Here is a tiny trained network, its code and every weight. The questions are about switching its units off for an input and a class, where a switched-off unit gives its printed mean instead of its output.

import numpy as np


def w(rows, s, z=0):
    codes = np.array(rows[::2]) - 128.0
    scale = np.full(codes.shape[1], s)
    scale[-1] = z or s
    return codes * scale


def f(y):
    return y / 2 * (1 + np.tanh(0.7978845608 * (y + 0.044715 * y**3)))


def log_softmax(a):
    a = a - a.max(-1, keepdims=True)
    return a - np.log(np.exp(a).sum(-1, keepdims=True))


def net(x, mask):
    res = np.array(x, float).reshape(1, 7) / 4 @ E
    y = f(res @ A[0][:, :-1].T + A[0][:, -1])
    res = res + np.where(mask, y, B[0][:, -1]) @ B[0][:, :-1]
    return log_softmax(res[-1] @ U[:, :-1].T + U[:, -1])


A, B = {}, {}
E = w([
[148,60,203,29,215,115],'x0',
[179,146,177,157,204,82],'x1',
[98,71,74,178,170,225],'x2',
[226,195,156,111,181,229],'x3',
[75,213,103,35,130,201],'x4',
[83,171,206,114,138,142],'x5',
[95,160,134,175,254,100],'x6',
],0.0083)
A[0] = w([
[148,197,99,192,163,94,185],'n1',
[43,176,107,92,94,125,167],'n2',
[139,100,180,42,254,202,210],'n3',
[149,183,139,148,116,186,20],'n4',
[130,103,153,62,76,129,200],'n5',
[108,162,134,212,138,144,240],'n6',
[135,146,61,112,126,74,219],'n7',
[21,200,147,139,72,214,215],'n8',
[224,104,179,245,190,140,154],'n9',
[52,175,127,144,117,136,107],'n10',
[54,170,87,114,152,92,255],'n11',
[162,224,164,114,135,59,127],'n12',
[169,209,142,116,120,204,159],'n13',
[189,54,145,187,111,119,102],'n14',
[185,230,183,152,100,93,176],'n15',
[147,162,107,27,211,101,155],'n16',
[129,196,120,67,150,179,143],'n17',
[127,149,129,51,176,142,116],'n18',
[94,113,136,56,75,144,243],'n19',
],0.0098,0.0045)
B[0] = w([
[216,95,138,64,203,1,184],'n1',
[216,95,41,184,235,122,192],'n2',
[123,176,110,42,150,121,245],'n3',
[82,199,123,111,104,149,157],'n4',
[161,85,108,172,185,35,187],'n5',
[119,145,85,91,190,107,187],'n6',
[201,115,94,166,93,123,172],'n7',
[89,148,38,164,174,167,239],'n8',
[170,89,33,109,121,51,217],'n9',
[184,100,63,173,188,156,160],'n10',
[189,158,122,98,223,136,189],'n11',
[142,178,251,58,176,92,196],'n12',
[80,206,97,78,78,167,210],'n13',
[84,29,91,146,75,129,181],'n14',
[173,218,185,50,115,78,206],'n15',
[101,250,207,58,30,140,197],'n16',
[173,137,148,91,170,198,198],'n17',
[78,195,228,84,168,186,173],'n18',
[98,159,32,137,164,121,203],'n19',
],0.0072,0.012)
U = w([
[41,76,98,166,106,140,55],'0',
[187,104,199,115,60,83,61],'1',
[195,85,1,139,163,85,248],'2',
[149,134,146,150,149,134,7],'3',
[134,202,194,56,170,83,254],'4',
[67,104,157,150,158,191,77],'5',
[75,194,142,94,117,246,79],'6',
],0.0096,0.0046)

Each question gives the input, the list of numbers given to net, and the class t.
The units are the neurons (one row each of A and B). Each row of codes is followed by its name. A weight is (code - 128) times the scale printed after its matrix; where a second scale follows, it is the last column's (A, B and U).
mask holds one flag per neuron, in row order. A switched-off neuron (its flag False) gives its mean, the last column of its row in B, instead of its output. The means were averaged over made-up inputs and are rounded, as every weight is.
A unit's drop is (log p(t) with every unit on - log p(t) with that unit switched off) / (log p(t) with every unit on - log p(t) with every unit switched off).
The circuit of an input: a set's keep is (log p(t) with only the set's units on - log p(t) with every unit switched off) / (log p(t) with every unit on - log p(t) with every unit switched off). Starting from the 12 units with the biggest drops (on a tie, the unit counted first), units are removed one at a time, each time the one whose removal leaves the highest keep (on an exact tie, the one counted first), for as long as the keep stays at least 0.8.
units of the circuit, in order: the units of the circuit, biggest drop first
k most important neurons: the k neurons with the biggest drops, biggest first
drop when u is switched off: that unit's drop, to one decimal
input [6,-1,7,-6,-1,-6,2], class 0: units of the circuit, in order => (n2; n1; n9; n15)
input [-2,0,3,8,-8,7,3], class 2: units of the circuit, in order => (n9)
input [0,1,4,-2,3,7,0], class 6: 4 most important neurons => (n9; n1; n5; n7)
input [6,4,8,5,-1,-3,4], class 4: 2 most important neurons => (n16; n3)
input [0,-6,-7,8,6,4,-7], class 6: 3 most important neurons => (n13; n8; n1)
input [-8,1,6,1,7,-1,-2], class 2: 2 most important neurons => (n2; n16)
input [-2,-3,-8,-1,-4,-4,-3], class 1: 3 most important neurons => (n8; n9; n2)
input [4,-7,1,-2,7,8,1], class 6: drop when n16 is switched off => 0.2
input [-3,-2,1,-2,5,7,5], class 2: drop when n2 is switched off => 0.2
input [-3,-5,-8,5,-6,-1,-5], class 1: drop when n7 is switched off => 0.0
input [2,-8,5,-2,-8,7,-4], class 0: drop when n2 is switched off => 0.1
